Each row has two labels, one from each of two sets.
[ -3   0  -3 -12 -14  -4   0   1   3  -1 -15 -11   2  -3  -8  -5  -5 -15
   2   7  -1  -7   1  -2  13   8] : <10> + <31>
[ -4  -3  -9   1   8  -3   0  -6   4  -5   2   2  -2   8  -1  -4   2 -17
   3   2  -4  -7   0  -5  12  11] : <10> + <28>
[ -3   2   6  -6   2   0   1   5  -3  -2   0 -15   4   3  -1  -4  -2   0
   5   1   3  -8  -1  10   2   1] : <17> + <31>
[ -3   2  -4  -2   3   2  -2   4   3   2   2 -25   1   7  -6 -12  -4 -10
   7  -2   0 -13   4   9   1   3] : <17> + <31>
[ -3   6  -8  -4   0   7   0  -4   4   0   3 -20   2   5   1  -7   3  -5
   5   1   0  -7  -1  10  20  40] : <17> + <31>
[  2   5  -7  -2   3   0  -3   2   3   2  -8 -20  -1   4   0   0  -3 -13
   1  -2   0   0  -5   3  10   9] : <19> + <31>
[-3 -2  3 -3 -1 -7 -6  2  3 -1  0 -9 -6  1 -8 -6  0 -4  6  2 -5 -6  0  1
  6  5] : <10> + <31>
[ -3  -3  -2  -4   6   5  -4   5   3  -2  -2 -17 -14   4  -8 -15  -4 -11
   2  -9   0  -5   4   1  10   0] : <8> + <31>
[ -5   1 -13   1   5   1  -6  -9   1   0   3  -9  -2   3 -15 -13   8 -30
   4  -1  -5  -8  -5  -2  14   5] : <10> + <31>
[ -1  -3 -12   0   3   8  -1  -2   1  -1   3 -26  -8   7   5 -11  12 -12
   0  -7  -3 -12   1  -3   6  10] : <17> + <31>
[ -8   0   6  -3  12   1   0   6   2  -1   4 -19  -5   4 -10 -12 -10 -15
   9   2  -2 -12   2  -2   9  -1] : <10> + <31>
[ -4   2  -1  -4   3  12  -2  -3   3  -3  -4 -14  -7   1  -1  -5  -3  -3
   5   6  -3  -4   6  -6   2   8] : <10> + <31>
[  6   2  -5  -3  -5   5   1   6   4   0  -2 -40   2   7   0 -12  -1 -18
   1  -3   1  -6   0   4   9   4] : <19> + <31>

Each row has two labels, one from each of two sets.
[ 0 -3  2 -4 -4  0  0 -1  0 -1  2 -2 -1  2 -1 -1  6 -4 -2 -3 -5  1 -6 -1
  3 -1] : Q999 + Q483
[-1 -1 -1  4  3 -2 -2  0  0 -2  1 -2 -1  2  2  1  3  1  3  3 -4  0  3  0
  3  7] : Q332 + Q483
[ 1 -1 -1 -1 -6  0  0 -1  0 -1  0 -1 -1  6  0  0  0 -4 -2  0 -3 -1  0 -1
  0  1] : Q999 + Q560
[-4 -3 -1 -3 -4  1  1 -1  0  0 -3  0  0  7  0  0  0 -4 -4  0 -1  0  1  0
  0  3] : Q999 + Q560
[-7  0 -3 -3  6  1  0  1  0  4 -5  0  1 -5  2 -1 -3  2 -7  1  2  1  9  1
 -2  4] : Q840 + Q560
[ 8 -3  1 -1 -4  0  0 -1  1 -2  0 -1  0  6 -3  0  0 -1  1  0 -2  0 -1  1
  1 -2] : Q999 + Q483
[-2  0 -1 -3 -7  0  0 -2  0  1 -3 -2 -3 13 -1  1  1 -3 -4  1 -4 -2  1 -1
 -1  2] : Q999 + Q560
[ 0  0 -1 -4 -4 -1  0  0  0  0  1 -2 -6 -3  2 -1  5 -3 -3 -1 -7  0 -2 -1
  2 -1] : Q999 + Q483
[ 7 -4  1 -1 -1  0 -1  0  1 -2  3 -1 -3 -1 -2 -1  3 -2  1 -1 -4  1 -3  0
  3 -2] : Q999 + Q483
[ 0  0  1  2  6  0 -1  1 -1 -1  2  1  1 -9  0  0  1  2  4  0  2  1 -2  1
  1  0] : Q922 + Q483
[ 4 -6 -1  1 -7 -1  2  0  1 -2 -2  0 -3 12  0  0 -3 -5 -3  3 -1  0  2  1
 -2 -2] : Q999 + Q560
[-1 -5 -1  0 -3 -1  2 -1  0  0 -4  0 -1 10  1  1 -1 -3 -5  3 -1  0  4  1
 -2  0] : Q999 + Q560
[-2  1  0  1  1  0 -3  1 -1 -2  6 -2  2 -7  0  1  8  0  3 -4 -6  0 -1 -3
  4  7] : Q332 + Q483
[  3   1  -1   1   9  -1  -1   2   1   1  -1   1  -3 -10   1  -1  -2   4
   1   2   2   2   6   2  -1  -1] : Q840 + Q483
[-1 -1 -2  3  1 -2 -2  0 -1 -4  3 -2  2 -2  0  0  2  0  4  0 -3  0  1 -1
  3  8] : Q332 + Q483
[ 3 -2  0  0 -1  0  0  0  1 -1  1  0 -2 -1  2  1  1 -1  1  1 -1  0 -1  1
  1 -1] : Q999 + Q483
